| +0.16 | +3.21 | -2.58 | +0.72 | +0.18 | -5.90 | +0.11 | +3.43 | +0.78 | +2.64 | -0.41 | +0.03 |
| -3.46 | -0.18 | +0.23 | +0.70 | +0.27 | -0.80 | -0.71 | +0.45 | +0.13 | +0.94 | +1.47 | -1.95 |
| -1.20 | -1.63 | +0.51 | +0.81 | -0.69 | +1.65 | +1.30 | -1.91 | -2.35 | -1.41 | -2.79 | +1.88 |
| -0.97 | -0.21 | +0.15 | +0.26 | +1.01 | +1.20 | -1.82 | +0.82 | +0.56 | +0.98 | -0.34 | -1.34 |
->
| +0.16 | +3.21 | -2.58 | +0.72 | +0.18 | -5.90 | +0.11 | +3.43 | +0.78 | +2.64 | -0.41 | +0.03 |
| -1.20 | -1.63 | +0.51 | +0.81 | -0.69 | +1.65 | +1.30 | -1.91 | -2.35 | -1.41 | -2.79 | +1.88 |

| -0.51 | +0.88 | -2.26 | +3.78 | +0.19 | +4.20 |
| +1.80 | +0.25 | -3.71 | -0.86 | +1.91 | -0.65 |
| +0.84 | +3.12 | -8.01 | +2.49 | +0.09 | +5.75 |
| +1.56 | +0.66 | +4.09 | -1.30 | +2.97 | -5.54 |
->
| -0.51 | +0.88 | -2.26 | +3.78 | +0.19 | +4.20 |
| +0.84 | +3.12 | -8.01 | +2.49 | +0.09 | +5.75 |

| -3.80 | +0.07 | -2.09 | -3.85 | +1.00 | +0.58 | -1.75 | -1.64 | +3.41 | +0.21 | +0.03 | -0.83 | -2.06 | -1.89 | -7.29 | +0.13 |
| +0.03 | +0.07 | +0.60 | -0.23 | -0.48 | +0.91 | -1.03 | +0.04 | +0.34 | -0.43 | +0.03 | -0.83 | -0.27 | -0.01 | +0.47 | +0.13 |
| +0.03 | -3.15 | +0.15 | +0.50 | +0.01 | -0.08 | +1.12 | +0.89 | -1.19 | -1.07 | -1.26 | -0.83 | +0.63 | +1.86 | +3.58 | +2.81 |
| -2.27 | -1.00 | -0.30 | -0.95 | +0.01 | +0.91 | -3.19 | +0.04 | -1.19 | +2.77 | +1.31 | +2.11 | -3.85 | +1.23 | +0.47 | +0.13 |
| -1.51 | +4.37 | +0.15 | -1.68 | +0.01 | -0.08 | -0.31 | +0.89 | -5.78 | +0.21 | +0.88 | +5.06 | -4.75 | +1.86 | +2.03 | +2.81 |
->
| -3.80 | +0.07 | -2.09 | -3.85 | +1.00 | +0.58 | -1.75 | -1.64 | +3.41 | +0.21 | +0.03 | -0.83 | -2.06 | -1.89 | -7.29 | +0.13 |
| +0.03 | -3.15 | +0.15 | +0.50 | +0.01 | -0.08 | +1.12 | +0.89 | -1.19 | -1.07 | -1.26 | -0.83 | +0.63 | +1.86 | +3.58 | +2.81 |
| -1.51 | +4.37 | +0.15 | -1.68 | +0.01 | -0.08 | -0.31 | +0.89 | -5.78 | +0.21 | +0.88 | +5.06 | -4.75 | +1.86 | +2.03 | +2.81 |

| +2.70 | +1.80 | +1.01 | -3.69 | +0.09 | +1.97 | -6.67 | +4.71 |
| +2.06 | +2.72 | +2.37 | -3.27 | -2.01 | +1.26 | -6.00 | +4.61 |
->
| +2.70 | +1.80 | +1.01 | -3.69 | +0.09 | +1.97 | -6.67 | +4.71 |

| -2.37 | +2.75 | +4.31 | -1.18 | -3.40 | -2.09 | +5.45 | +6.02 | +2.11 | +7.20 | -0.45 | +4.95 | -1.19 | +3.90 | +7.17 | +3.24 |
| +2.40 | +3.22 | +1.60 | -2.19 | -2.71 | -2.37 | +3.68 | +3.54 | +3.30 | +3.06 | +1.72 | -8.02 | +1.78 | +3.61 | -2.58 | -3.63 |
| -0.94 | -3.33 | +0.40 | +4.18 | +7.56 | +6.85 | -3.95 | -4.20 | -3.43 | -3.36 | +1.24 | +6.82 | -0.08 | -3.46 | +1.14 | +7.02 |
| -0.26 | +3.64 | +2.20 | -2.35 | -3.19 | -1.44 | +3.46 | +5.57 | +4.96 | +2.84 | +1.92 | -3.86 | -0.57 | +2.74 | -0.21 | -1.76 |
| +0.07 | +2.70 | -0.77 | +3.81 | -0.42 | -1.04 | -1.94 | +2.18 | +3.77 | -2.26 | +0.28 | -0.11 | +2.00 | -1.99 | -1.88 | -2.64 |
| -0.79 | +2.48 | +2.80 | +0.65 | -0.58 | -0.18 | +0.54 | +3.98 | +3.66 | +1.57 | +1.37 | +4.14 | +0.39 | -0.28 | +4.76 | +2.83 |
->
| -2.37 | +2.75 | +4.31 | -1.18 | -3.40 | -2.09 | +5.45 | +6.02 | +2.11 | +7.20 | -0.45 | +4.95 | -1.19 | +3.90 | +7.17 | +3.24 |
| -0.94 | -3.33 | +0.40 | +4.18 | +7.56 | +6.85 | -3.95 | -4.20 | -3.43 | -3.36 | +1.24 | +6.82 | -0.08 | -3.46 | +1.14 | +7.02 |
| +0.07 | +2.70 | -0.77 | +3.81 | -0.42 | -1.04 | -1.94 | +2.18 | +3.77 | -2.26 | +0.28 | -0.11 | +2.00 | -1.99 | -1.88 | -2.64 |

| -0.91 | -3.20 | +7.20 | -2.64 |
| +0.32 | +0.30 | -1.71 | -0.77 |
| +1.33 | +0.81 | -2.64 | +1.80 |
| -0.76 | +0.36 | +0.88 | -0.47 |
| +0.10 | -2.22 | +3.73 | -0.82 |
| -0.21 | -2.57 | +5.45 | -1.31 |
| +0.07 | -1.14 | +3.07 | -0.67 |
| -0.29 | -0.27 | +0.26 | -0.58 |
| +0.09 | -0.11 | +0.52 | +0.28 |
| +0.13 | +0.12 | -0.11 | +0.87 |
->
| -0.91 | -3.20 | +7.20 | -2.64 |
| +1.33 | +0.81 | -2.64 | +1.80 |
| +0.10 | -2.22 | +3.73 | -0.82 |
| +0.07 | -1.14 | +3.07 | -0.67 |
| +0.09 | -0.11 | +0.52 | +0.28 |
